Below are the code and all the weights of a small trained network. Each question names an input and a class and asks about switching units off, where a switched-off unit gives its printed mean instead of its output.

import numpy as np


def w(rows, s, z=0):
    codes = np.array(rows[::2]) - 128.0
    scale = np.full(codes.shape[1], s)
    scale[-1] = z or s
    return codes * scale


def norm(h):
    return h / np.sqrt((h * h).mean(-1, keepdims=True) + 1e-5)


def f(y):
    return y / 2 * (1 + np.tanh(0.7978845608 * (y + 0.044715 * y**3)))


def log_softmax(a):
    a = a - a.max(-1, keepdims=True)
    return a - np.log(np.exp(a).sum(-1, keepdims=True))


def net(x, mask):
    res = np.array(x, float).reshape(1, 4) / 4 @ E
    u = 0
    for l in range(2):
        y = f(norm(res) @ A[l][:, :-1].T + A[l][:, -1])
        res = res + np.where(mask[u : u + 12], y, B[l][:, -1]) @ B[l][:, :-1]
        u += 12
    return log_softmax(norm(res)[-1] @ U[:, :-1].T + U[:, -1])


A, B = {}, {}
E = w([
[135,116,141,106,134,124,119],'x0',
[162,133,248,131,87,235,51],'x1',
[167,253,135,71,99,212,190],'x2',
[124,112,131,104,130,134,126],'x3',
],0.0034)
A[0] = w([
[158,125,166,67,153,122,126,78],'0.n1',
[125,177,121,138,138,189,67,93],'0.n2',
[87,192,131,53,36,221,152,52],'0.n3',
[67,172,53,93,217,89,168,254],'0.n4',
[180,97,221,181,16,192,93,157],'0.n5',
[66,68,72,153,166,68,141,163],'0.n6',
[137,28,238,184,138,164,74,73],'0.n7',
[212,249,75,51,186,189,128,162],'0.n8',
[119,174,108,34,178,93,254,116],'0.n9',
[109,199,90,107,153,141,211,66],'0.n10',
[153,179,88,73,180,127,198,87],'0.n11',
[103,193,200,108,112,157,162,196],'0.n12',
],0.0048,0.0033)
B[0] = w([
[115,125,128,178,153,82,149,118],'0.n1',
[51,100,140,55,171,122,84,141],'0.n2',
[167,141,115,113,79,95,74,193],'0.n3',
[152,136,42,145,183,73,140,254],'0.n4',
[109,139,133,112,179,164,127,243],'0.n5',
[141,171,210,64,156,94,99,212],'0.n6',
[127,131,121,208,115,139,194,216],'0.n7',
[188,151,100,130,66,143,149,246],'0.n8',
[117,143,65,253,102,146,181,221],'0.n9',
[141,87,140,144,120,156,180,176],'0.n10',
[157,161,111,191,77,175,141,177],'0.n11',
[146,78,36,136,162,83,157,200],'0.n12',
],0.0052,0.0047)
A[1] = w([
[147,171,60,150,179,98,122,96],'1.n1',
[103,88,129,131,45,208,140,4],'1.n2',
[76,25,179,167,99,151,81,116],'1.n3',
[2,67,164,159,142,181,112,16],'1.n4',
[92,81,153,189,72,162,127,92],'1.n5',
[83,105,118,112,174,14,121,42],'1.n6',
[129,114,127,164,90,198,130,31],'1.n7',
[103,102,107,167,174,80,100,6],'1.n8',
[152,166,144,65,11,175,105,84],'1.n9',
[169,172,135,60,43,206,77,46],'1.n10',
[108,123,71,155,202,90,117,55],'1.n11',
[83,69,205,228,85,139,90,29],'1.n12',
],0.0068,0.003)
B[1] = w([
[99,81,227,78,80,161,80,252],'1.n1',
[135,88,174,35,188,102,164,137],'1.n2',
[48,175,57,209,44,155,82,240],'1.n3',
[97,36,189,179,7,124,81,232],'1.n4',
[93,69,187,148,97,73,33,171],'1.n5',
[226,80,150,42,226,50,88,236],'1.n6',
[190,59,92,51,164,90,157,159],'1.n7',
[165,88,126,48,181,137,90,155],'1.n8',
[2,140,231,80,221,166,140,202],'1.n9',
[1,208,212,52,206,151,159,226],'1.n10',
[140,66,206,80,97,149,47,198],'1.n11',
[82,53,127,163,23,197,110,237],'1.n12',
],0.0049,0.0029)
U = w([
[204,31,161,58,212,19,49,195],'0',
[220,199,2,180,74,133,229,143],'1',
[35,22,176,206,23,195,31,179],'2',
[29,203,205,26,176,247,176,2],'3',
],0.0063,0.00067)

Each question gives the input, the list of numbers given to net, and the class t.
The units are the neurons (one row each of A and B). Each row of codes is followed by its name. A weight is (code - 128) times the scale printed after its matrix; where a second scale follows, it is the last column's (A, B and U).
mask holds one flag per neuron, layer by layer. A switched-off neuron (its flag False) gives its mean, the last column of its row in B, instead of its output. The means were averaged over made-up inputs and are rounded, as every weight is.
A unit's drop is (log p(t) with every unit on - log p(t) with that unit switched off) / (log p(t) with every unit on - log p(t) with every unit switched off).
unit that matters most: the unit with the biggest drop
k most important neurons: the k neurons with the biggest drops, biggest first
k most important neurons of layer l: the k neurons of layer l with the biggest drops, biggest first
drop of u: that unit's drop, to one decimal
input [-6,0,0,5], class 0: unit that matters most -> 0.n8
input [1,0,-7,1], class 0: 3 most important neurons -> (1.n6, 0.n6, 0.n9)
input [3,0,-6,2], class 0: 3 most important neurons of layer 0 -> (0.n6, 0.n9, 0.n11)
input [2,-5,0,4], class 0: 4 most important neurons of layer 0 -> (0.n6, 0.n8, 0.n7, 0.n4)
input [5,0,4,6], class 1: 3 most important neurons of layer 0 -> (0.n12, 0.n9, 0.n6)
input [4,0,0,-2], class 0: 2 most important neurons of layer 0 -> (0.n9, 0.n11)
input [5,6,1,0], class 3: 2 most important neurons of layer 0 -> (0.n9, 0.n4)
input [-4,-6,0,2], class 0: 2 most important neurons -> (0.n6, 0.n8)
input [-3,0,0,-3], class 0: 3 most important neurons of layer 0 -> (0.n8, 0.n11, 0.n9)
input [0,0,-2,-4], class 0: 2 most important neurons -> (0.n8, 0.n11)
input [-8,6,1,7], class 3: 2 most important neurons of layer 0 -> (0.n9, 0.n3)
input [4,0,-1,0], class 0: drop of 0.n8 -> 1.1
input [1,-2,-3,3], class 0: drop of 1.n2 -> 0.0
input [-6,2,4,-8], class 3: drop of 0.n4 -> 0.1
